In the rows, zero is written as 128.
Each row of numbers stands for one thing and depends on some of the facts below. Use the named rows to name the rest.

There are 4 kinds of fact about the things: σ, ω, Λ, Π.
σ kosare <- Q101,Q110,Q113,Q114,Q117,Q122,Q132,Q140,Q150,Q171,Q178,Q21,Q220,Q237,Q251,Q263,Q306,Q312,Q317,Q32,Q341,Q357,Q371,Q403,Q405,Q408,Q410,Q413,Q418,Q441,Q463,Q491,Q498,Q509,Q524,Q569,Q576,Q579,Q592,Q604,Q609,Q619,Q63,Q633,Q640,Q645,Q658,Q686,Q689,Q698,Q699,Q70,Q720,Q735,Q760,Q762,Q763,Q777,Q783,Q787,Q797,Q801,Q805,Q814,Q825,Q829,Q859,Q860,Q870,Q875,Q892,Q900,Q908,Q910,Q912,Q946,Q947,Q961,Q971,Q976,Q994,Q998
σ plefe <- Q15,Q233,Q327,Q353,Q355,Q36,Q369,Q37,Q372,Q381,Q406,Q41,Q411,Q422,Q461,Q47,Q501,Q519,Q522,Q534,Q54,Q573,Q608,Q617,Q739,Q798,Q799,Q812,Q827,Q885,Q896,Q907,Q92,Q929,Q940,Q944,Q949,Q952
σ plufar <- Q17,Q204,Q212,Q243,Q303,Q307,Q348,Q387,Q414,Q43,Q49,Q490,Q531,Q578,Q581,Q597,Q605,Q613,Q626,Q628,Q632,Q637,Q64,Q655,Q672,Q734,Q835,Q861,Q867,Q894,Q906,Q913,Q918,Q939,Q969
ω 801 <- Q101,Q110,Q132,Q220,Q233,Q237,Q243,Q303,Q317,Q353,Q381,Q403,Q411,Q414,Q418,Q490,Q491,Q524,Q534,Q54,Q573,Q579,Q581,Q592,Q617,Q628,Q63,Q632,Q64,Q645,Q698,Q70,Q734,Q760,Q762,Q798,Q829,Q835,Q859,Q875,Q885,Q894,Q896,Q900,Q913,Q944,Q969,Q976
ω 943 <- Q113,Q122,Q171,Q212,Q327,Q341,Q355,Q357,Q387,Q413,Q422,Q461,Q498,Q569,Q578,Q604,Q613,Q655,Q672,Q689,Q699,Q783,Q797,Q799,Q805,Q812,Q870,Q907,Q908,Q929,Q940,Q946,Q949,Q952,Q994
ω 990 <- Q114,Q140,Q17,Q178,Q21,Q307,Q369,Q371,Q405,Q408,Q49,Q509,Q522,Q576,Q597,Q608,Q609,Q619,Q626,Q633,Q735,Q787,Q801,Q825,Q860,Q861,Q892,Q912,Q92,Q939,Q961,Q998
Λ Q41 <- Q101,Q608
Λ Q47 <- Q110,Q122,Q21,Q243,Q371,Q387,Q49,Q597,Q628,Q633,Q797,Q859
Λ Q410 <- Q113,Q307,Q573,Q760,Q799,Q907
Λ Q117 <- Q114,Q534,Q632,Q892
Λ Q501 <- Q117,Q251,Q406,Q43,Q762,Q947
Λ Q531 <- Q132,Q15,Q355,Q463,Q829,Q952
Λ Q640 <- Q140,Q150,Q801,Q994
Λ Q910 <- Q17,Q220,Q327,Q403,Q812,Q861,Q908,Q969
Λ Q739 <- Q171,Q411,Q579,Q581,Q783,Q961
Λ Q441 <- Q178,Q617
Λ Q37 <- Q204,Q237,Q369,Q372,Q381,Q604,Q605,Q613
Λ Q637 <- Q212,Q348,Q47,Q860,Q906
Λ Q686 <- Q233,Q306,Q312,Q410,Q418,Q918
Λ Q777 <- Q263,Q490,Q578,Q971
Λ Q372 <- Q303,Q422,Q645
Λ Q32 <- Q317,Q70,Q825,Q910
Λ Q947 <- Q341,Q946
Λ Q814 <- Q353,Q896
Λ Q348 <- Q357,Q405,Q592,Q835
Λ Q763 <- Q36,Q461,Q658,Q734,Q814,Q867,Q912
Λ Q43 <- Q408,Q699
Λ Q720 <- Q41,Q441,Q519,Q626,Q64,Q739,Q827
Λ Q463 <- Q413,Q655,Q870
Λ Q918 <- Q414,Q63
Λ Q150 <- Q491,Q944
Λ Q251 <- Q498,Q894,Q900
Λ Q306 <- Q509,Q522
Λ Q204 <- Q524,Q787
Λ Q605 <- Q54
Λ Q971 <- Q569
Λ Q406 <- Q576,Q885,Q913
Λ Q906 <- Q609,Q805
Λ Q827 <- Q619,Q998
Λ Q519 <- Q672,Q735,Q798,Q929
Λ Q658 <- Q689,Q698
Λ Q263 <- Q875,Q92,Q940,Q949
Λ Q312 <- Q939
Λ Q867 <- Q976
Π:
Q113 Π Q760 Π Q573 Π Q307 Π Q907 Π Q799
Q114 Π Q534 Π Q632 Π Q892
Q122 Π Q387 Π Q110 Π Q597 Π Q21 Π Q859 Π Q243 Π Q797 Π Q49 Π Q628 Π Q371 Π Q633
Q212 Π Q348 Π Q47 Π Q906 Π Q860
Q220 Π Q327 Π Q969 Π Q908 Π Q812 Π Q17 Π Q403 Π Q861
Q263 Π Q971 Π Q578 Π Q490
Q306 Π Q918 Π Q233 Π Q312 Π Q410 Π Q418
Q341 Π Q946
Q422 Π Q303 Π Q645
Q461 Π Q658 Π Q814 Π Q734 Π Q36 Π Q912 Π Q867
Q463 Π Q829 Π Q15 Π Q952 Π Q132 Π Q355
Q509 Π Q522
Q592 Π Q405 Π Q357 Π Q835
Q604 Π Q372 Π Q237 Π Q605 Π Q613 Π Q204 Π Q369 Π Q381
Q608 Π Q101
Q609 Π Q805
Q617 Π Q178
Q619 Π Q998
Q63 Π Q414
Q689 Π Q698
Q699 Π Q408
Q762 Π Q406 Π Q251 Π Q947 Π Q117 Π Q43
Q787 Π Q524
Q798 Π Q735 Π Q929 Π Q672
Q801 Π Q150 Π Q994 Π Q140
Q827 Π Q626 Π Q41 Π Q441 Π Q64 Π Q739 Π Q519
Q870 Π Q413 Π Q655
Q885 Π Q913 Π Q576
Q894 Π Q498 Π Q900
Q896 Π Q353
Q910 Π Q825 Π Q70 Π Q317
Q940 Π Q875 Π Q92 Π Q949
Q944 Π Q491
Q961 Π Q579 Π Q581 Π Q411 Π Q783 Π Q171

Named rows:
Q579: [118  66 123 114 138 146 116 152 139 117 131 114 120 130 140 121 117 146
 120 119 127 119 136 135 132 136 139 126 113 123 137 121 112 134 128 125
 151 134 129 137 133 121 109 130 129 137 132 151]
Q371: [147 201 155 163 112 109 134 143  92 145 125 153 167 129 128 152 136 106
 155  99  82 131 113 138 115 128 140 147 139 124 101 112 138 151 135 112
 128 120 129 154 150  99 143 149 126 139 128 107]
Q306: [122 167 125 118 114 136 153 132 140 138 138 129 117 132 128 126 126 132
  91 124 135 108 132 124 142 116 140 124 124 128 137 135 115 112 116 143
 117 124 125 137 128 137 141 120 130 114 132 111]
Q522: [131 205 117 131 145 121 144 136 131 152 134 141 148 112 122 132 126 122
 131 144 144 135 129 125 145 138 118 133 137 131 132 144 137 145 133 118
 133 130 129 132 126 134 120 128 131 106 126 125]
Q812: [131 170 132 145 142 115 144 139 126 140 134 130 153  99 128 121 125 130
 147 144 121 145 123 126 144 147 118 136 131 130 117 129 144 156 130 116
 144 130 128 122 131 118 129 136 121 122 124 127]
Q835: [125  17 130 123 133 139  79 107 107  95 105 113 113 155 128 124 141 120
 166 126 116 137 126 132  86 110 119 124 128 127 128 120 132 115 134 134
 106 127 125 111 115 125 121 114 132 157 128 137]
Q799: [132 176 137 148 141 113 143 136 122 139 136 131 153 100 128 120 126 130
 150 141 111 145 118 127 141 147 120 133 133 132 115 128 145 157 131 117
 143 130 130 122 132 120 133 137 123 126 124 124]
Q410: [125 162 139 126 108 127 149 133 123 136 142 130 138 121 133 123 124 128
  98 113 113 114 124 132 135 122 143 129 125 128 125 127 121 112 111 136
 119 128 126 132 136 132 149 124 131 127 132  97]
Q949: [135 164 128 142 137 117 135 141 131 141 138 131 148  99 125 122 125 130
 147 145 121 135 124 125 147 146 116 122 131 132 123 132 143 157 133 119
 143 127 133 121 127 127 136 138 122 120 123 134]
Q369: [131 203 132 140 135 110 143 129 115 147 132 147 160 110 129 133 128 122
 139 138 109 145 116 132 131 143 128 143 139 126 112 138 147 146 132 117
 140 135 125 134 137 123 130 139 132 126 123 115]
Q490: [122  24 133 122 136 137  94 105 107  93 108 103 112 149 132 117 137 117
 154 118 124 150 130 134  86 112 115 134 125 133 127 119 135 107 128 130
 109 134 122 103 114 132 113 116 134 156 129 132]
Q578: [141 105 132 140 120 118 113  99 119 113 108 117 110 147 123 140 141 107
 149 133 145 158 130 123 105 119  97 132 140 140 122 125 142 107 143 128
 121 121 127  99 114 142 127 139 120 133 123 139]
Q70: [120  60 128 121 141 138 117 137 134 118 130 121 130 114 132 117 118 148
 128 121 129 118 133 132 130 141 142 124 109 123 133 114 117 138 118 119
 127 138 135 131 133 118 116 119 124 139 133 131]
Q237: [117  70 129 124 140 139 120 139 133 120 129 120 124 115 131 111 120 145
 128 120 127 122 132 131 128 135 144 126 110 123 130 114 116 142 120 122
 125 136 133 133 134 112 116 120 125 139 133 132]
Q605: [126 111 131 117 106 129 119  94 111 109 113 119 114 163 130 131 141 107
 120 122 116 138 122 132  94  95 115 126 139 135 124 135 136  76 124 150
 104 124 114 108 114 154 147 122 139 140 126 108]
Q461: [133 168 126 141 149 131 140 154 135 133 148 118 139 107 126 119 126 120
 138 130 152 133 128 118 157 141 117 123 141 139 131 146 133 148 133 111
 143 125 139 117 119 130 119 121 124 109 125 132]
Q251: [122 167 133 120 121 129 154 127 135 141 138 133 122 124 127 120 126 132
  93 123 121 114 127 127 135 117 142 128 124 129 129 129 118 114 113 140
 115 127 125 136 132 134 145 119 132 121 131  98]
Q406: [110 224 123 115 146 139 163 136 130 147 133 126 121 125 127 102 133 134
 111 141 117 129 123 124 133 103 136 143 127 126 131 139 134 129 114 148
 117 127 106 140 123 129 132 112 140 116 131 108]
Q906: [133 103 133 126 104 134 109 106 104 106 116 124 115 171 128 135 148 100
 136 115 114 124 119 128  93  87 119 121 149 131 127 139 132  85 133 151
 103 114 119 117 114 143 149 116 142 141 126 113]
Q140: [140 174 126 134 122 110 141 122 134 147 129 151 139 121 123 151 124 125
 115 131 135 126 131 129 139 147 129 127 131 126 125 127 128 134 133 117
 133 132 136 138 139 130 133 144 121 114 126 124]

Name these rows:
No name comes twice in this set of rows, the named rows included.
[127 170 123 128 123 138 122 147 125 132 138 144 140 135 124 127 136 125
 144 136  98  90 115 124 135 108 140 109 143 117 138 146 128 143 132 147
 121 109 123 150 122 121 156 109 143 122 126 118]	Q47
[122  13 129 118 125 137  86 110 109  89 106 103 116 155 140 126 132 120
 153 123 114 152 127 140  88 116 115 128 123 131 124 122 133  97 133 133
 130 135 119 106 119 137 118 131 136 163 127 145]	Q64
[151 124 130 145 113 122  98 106  99 119 106 135 128 165 118 156 150  87
 161 118 135 142 128 127  97 104 102 131 153 136 125 129 141 115 148 124
 102 116 128 121 118 136 131 132 130 131 124 132]	Q597
[141 127 134 139 112 108 116  90 100 119 105 132 137 150 126 149 140  94
 144 125 136 160 129 133  96 123 102 142 143 140 114 127 148  99 137 121
 111 130 123 104 123 145 130 141 128 138 123 119]	Q17
[131 208 118 128 140 117 146 129 132 154 127 146 144 118 122 135 128 127
 133 153 131 138 124 126 142 138 120 139 137 125 130 137 142 146 134 124
 138 131 122 139 131 130 125 135 131 110 125 131]	Q92
[142 129 129 133 118 113 117  91 107 125 106 131 127 148 121 147 141  97
 137 132 145 159 131 129  99 119  98 139 144 140 119 131 145  97 136 121
 107 128 124 105 120 150 126 138 128 132 124 124]	Q307
[147 177 156 163 100 101 128 129  96 137 128 159 171 123 129 156 134 112
 157 105  78 127 109 138 112 142 144 138 142 119  99 118 138 146 135 113
 134 126 134 149 155 101 150 151 125 142 126 105]	Q633
[119 173 108 104 119 134 142 138 144 130 140 132 124 137 137 128 122 139
 103 153 120 112 120 129 144 125 134 117 136 117 144 162 123 111 130 150
 159 127 115 136 124 145 139 125 145 117 123 133]	Q827
[118 181 119 117 134 135 150 138 133 139 140 129 133 120 131 112 127 132
 112 140 122 114 121 126 142 115 133 123 132 126 136 146 129 123 119 144
 127 125 117 134 122 140 141 114 141 117 127 110]	Q372
[145 179 135 150 115 117 127 135 118 144 130 157 144 129 121 153 135 111
 138 115 126 117 125 126 130 134 136 132 143 124 123 127 126 147 140 117
 125 119 138 149 139 111 134 137 124 119 127 127]	Q21
[148  90 131 146 117 127  96 111 116 110 111 124 112 158 117 149 150  97
 168 123 146 137 128 118 103 112 100 121 149 137 127 128 134 119 151 129
 113 108 134 108 109 132 130 128 121 127 123 149]	Q387

Now the same things, written a new way:
Some things and their rows:
Q699: [134 162 158  87 115 126 143 163 121 121 180 158]
Q805: [118 196 106 110 114 152  99 182  51  80 138 127]
Q875: [132 124 176 120 121 161 156 134 119  96 138 132]
Q263: [142 120 142  92 105 131 138 137 113 100 169 130]
Q15: [139 139  97 153 125 112 120 123 139 140 106 159]
Q413: [130 176 142  98 114 122 147 165 115 113 160 142]
Q946: [144 182 145 102 118 116 156 158 121 112 163 141]
Q411: [123 130 153 172 148 134 149  94 163 153 103 159]
Q410: [145 158 126  73 175 129 142 123 117 123 120 125]
Q418: [104 133 187  97 188 165 149 105 125 128 120 119]
Q798: [170 108 154 201 127 113 135 112 158 110 149 157]
Q626: [161  67  80 145  81 111 121  91 176 185 129 123]
Q381: [106 119 159 171 208 122 103  98 138 144 111 131]
Q110: [ 98  96 151 124 134 160 142 187  80  62  81 102]
Q233: [122 118 141 182 126 141 135 114 145 143 105 171]
Q605: [150 147  88 167 134 115 104 121 154 171  97 125]
Q787: [179  71 101  63 112 122 131 114 108  96 149 134]
Q861: [137  81  81 141 166  90  78  83 159 173 101  74]
Q140: [131 102 105  56 122 129 153 101 120 119 114  99]
Q534: [135 109 147 180 125 136 135 118 141 138 119 178]

Rows to name:
No name comes twice in this set of rows, the named rows included.
[106 142 148 135  94 196 102 132  54  57 148 113]	Q592
[ 87  34  74 138 177 108  46 138 116 160  75  64]	Q49
[142 185 114 157 132  91 140 138 162 155 127 175]	Q929
[117 154  95 208 133 193  68 125  89 136  74 124]	Q835
[ 75 105 165 112 188 159 118 165  83  76  82  76]	Q859
[100  42  51 144 110 115  80 156 118 155  55  91]	Q597
[151  50  92 128  84  98 122  85 158 150 150 153]	Q608
[117 100 116  43 159 127 134  88 116 137 123  99]	Q912
[150 124 143 196 130 145 138 112 177 170 106 146]	Q581
[ 88 134 135 112  99 123 113 226  83  67 145 107]	Q122
[121 144 187 103 213 147 139 108 117 110 128 102]	Q403

